Here is a tiny trained network, its code and every weight. The questions are about switching its units off for an input and a class, where a switched-off unit gives its printed mean instead of its output.

import numpy as np


def w(rows, s, z=0):
    codes = np.array(rows[::2]) - 128.0
    scale = np.full(codes.shape[1], s)
    scale[-1] = z or s
    return codes * scale


def f(y):
    return y / 2 * (1 + np.tanh(0.7978845608 * (y + 0.044715 * y**3)))


def log_softmax(a):
    a = a - a.max(-1, keepdims=True)
    return a - np.log(np.exp(a).sum(-1, keepdims=True))


def net(x, mask):
    res = np.array(x, float).reshape(1, 8) / 4 @ E
    y = f(res @ A[0][:, :-1].T + A[0][:, -1])
    res = res + np.where(mask, y, B[0][:, -1]) @ B[0][:, :-1]
    return log_softmax(res[-1] @ U[:, :-1].T + U[:, -1])


A, B = {}, {}
E = w([
[132,128,123,130,132,125,126,125,128,126,128,130],'x0',
[182,62,57,12,30,55,136,77,186,49,117,39],'x1',
[131,134,127,131,128,127,135,124,130,123,132,126],'x2',
[126,140,123,123,125,128,130,128,122,130,134,126],'x3',
[132,137,118,119,133,125,129,131,127,126,129,132],'x4',
[106,108,61,150,47,228,199,134,175,143,6,184],'x5',
[120,131,122,124,127,128,131,124,124,138,135,123],'x6',
[188,2,172,112,111,112,225,216,189,211,245,219],'x7',
],0.014)
A[0] = w([
[129,170,83,107,93,143,95,103,130,95,57,73,117],'N1',
[136,94,151,189,170,144,148,212,136,193,179,178,136],'N2',
[88,246,130,192,196,179,76,122,59,118,59,111,215],'N3',
[142,137,176,115,182,57,54,128,89,107,238,93,247],'N4',
[129,156,164,190,160,120,174,191,107,196,153,194,160],'N5',
[209,36,111,65,44,60,166,159,187,97,199,124,43],'N6',
[142,83,145,102,104,124,101,102,116,122,138,172,49],'N7',
[133,164,98,84,79,84,95,52,140,73,60,34,148],'N8',
[129,148,111,104,105,86,100,74,81,58,97,70,89],'N9',
[128,62,112,85,84,112,171,151,170,133,166,110,77],'N10',
[128,106,160,167,168,175,181,180,125,156,158,173,115],'N11',
[141,129,179,103,220,52,47,120,111,126,228,80,253],'N12',
[110,132,193,166,197,162,175,175,118,167,182,197,146],'N13',
[127,119,81,117,50,130,118,129,144,127,92,128,94],'N14',
[100,136,66,138,82,197,172,136,176,150,51,177,161],'N15',
[132,162,74,94,97,105,109,92,99,23,78,61,140],'N16',
[69,255,115,216,171,161,65,132,76,116,91,146,211],'N17',
],0.011,0.013)
B[0] = w([
[87,148,110,155,103,158,135,85,169,102,133,143,190],'N1',
[112,151,100,164,124,150,128,149,106,112,189,148,237],'N2',
[142,86,176,84,151,78,205,112,135,142,49,131,253],'N3',
[143,165,163,88,231,43,97,118,112,121,159,75,237],'N4',
[127,117,136,151,107,152,86,176,108,141,169,131,238],'N5',
[131,77,201,63,171,93,185,117,114,159,56,164,209],'N6',
[112,99,121,112,145,117,136,122,122,91,129,108,133],'N7',
[129,173,77,137,124,139,89,120,163,124,135,73,213],'N8',
[150,122,130,117,160,131,86,88,140,117,140,99,181],'N9',
[149,135,153,109,126,125,150,134,100,125,77,131,174],'N10',
[162,103,120,135,87,164,96,146,142,93,155,132,211],'N11',
[102,179,155,135,248,36,132,108,117,129,183,118,244],'N12',
[109,150,119,152,152,105,110,177,112,127,175,140,245],'N13',
[80,150,125,157,126,152,140,124,133,117,90,156,164],'N14',
[147,67,123,119,61,194,119,159,147,149,111,139,221],'N15',
[115,163,63,154,110,164,106,95,155,106,156,95,204],'N16',
[144,85,155,78,139,103,180,109,108,136,46,151,250],'N17',
],0.016,0.035)
U = w([
[121,130,180,87,208,44,183,108,104,116,82,121,121],'0',
[137,65,140,107,76,181,231,129,128,133,13,182,226],'1',
[126,173,143,204,180,91,74,164,92,121,250,149,105],'2',
[129,86,112,209,35,233,94,201,108,126,179,175,2],'3',
[115,190,77,127,171,109,22,66,161,81,186,18,72],'4',
[86,187,25,204,30,229,103,99,180,92,90,109,95],'5',
],0.011,0.0058)

Each question gives the input, the list of numbers given to net, and the class t.
The units are the neurons (one row each of A and B). Each row of codes is followed by its name. A weight is (code - 128) times the scale printed after its matrix; where a second scale follows, it is the last column's (A, B and U).
mask holds one flag per neuron, in row order. A switched-off neuron (its flag False) gives its mean, the last column of its row in B, instead of its output. The means were averaged over made-up inputs and are rounded, as every weight is.
A unit's drop is (log p(t) with every unit on - log p(t) with that unit switched off) / (log p(t) with every unit on - log p(t) with every unit switched off).
The circuit of an input: a set's keep is (log p(t) with only the set's units on - log p(t) with every unit switched off) / (log p(t) with every unit on - log p(t) with every unit switched off). Starting from the 12 units with the biggest drops (on a tie, the unit counted first), units are removed one at a time, each time the one whose removal leaves the highest keep (on an exact tie, the one counted first), for as long as the keep stays at least 0.8.
units of the circuit, in order: the units of the circuit, biggest drop first
most important unit: the unit with the biggest drop
top k neurons: the k neurons with the biggest drops, biggest first
drop of u: that unit's drop, to one decimal
input [-5,4,5,-6,-2,-6,5,0], class 4: units of the circuit, in order -> (N3)
input [5,-7,5,-2,8,1,-2,-2], class 1: units of the circuit, in order -> (N12; N4)
input [6,0,7,-2,0,0,-5,8], class 2: top 3 neurons -> (N3; N17; N2)
input [-5,3,7,-6,-3,8,4,0], class 5: top 2 neurons -> (N3; N17)
input [6,6,1,1,-8,5,-1,0], class 5: top 2 neurons -> (N3; N17)
input [6,1,-8,2,-2,0,6,-7], class 4: top 3 neurons -> (N16; N8; N6)
input [6,2,-4,8,-3,-8,-2,-8], class 4: top 2 neurons -> (N16; N8)
input [-7,2,-8,8,-2,2,0,-3], class 5: top 2 neurons -> (N4; N12)
input [5,-7,-1,-1,0,1,-6,8], class 3: top 3 neurons -> (N12; N4; N11)
input [-8,2,3,8,-3,-7,-3,0], class 4: top 2 neurons -> (N3; N17)
input [-7,3,-8,8,0,1,-3,-1], class 5: top 2 neurons -> (N4; N12)
input [3,4,6,5,-4,5,8,-1], class 5: drop of N11 -> 0.0
input [-3,-4,2,8,-4,0,5,1], class 2: drop of N6 -> 0.3
input [-7,-2,1,-4,-5,5,8,-8], class 1: most important unit -> N3
input [-1,1,2,-5,-2,-4,6,-5], class 4: drop of N6 -> 0.6
input [4,1,-5,-4,-4,4,-8,-1], class 5: drop of N3 -> 0.1
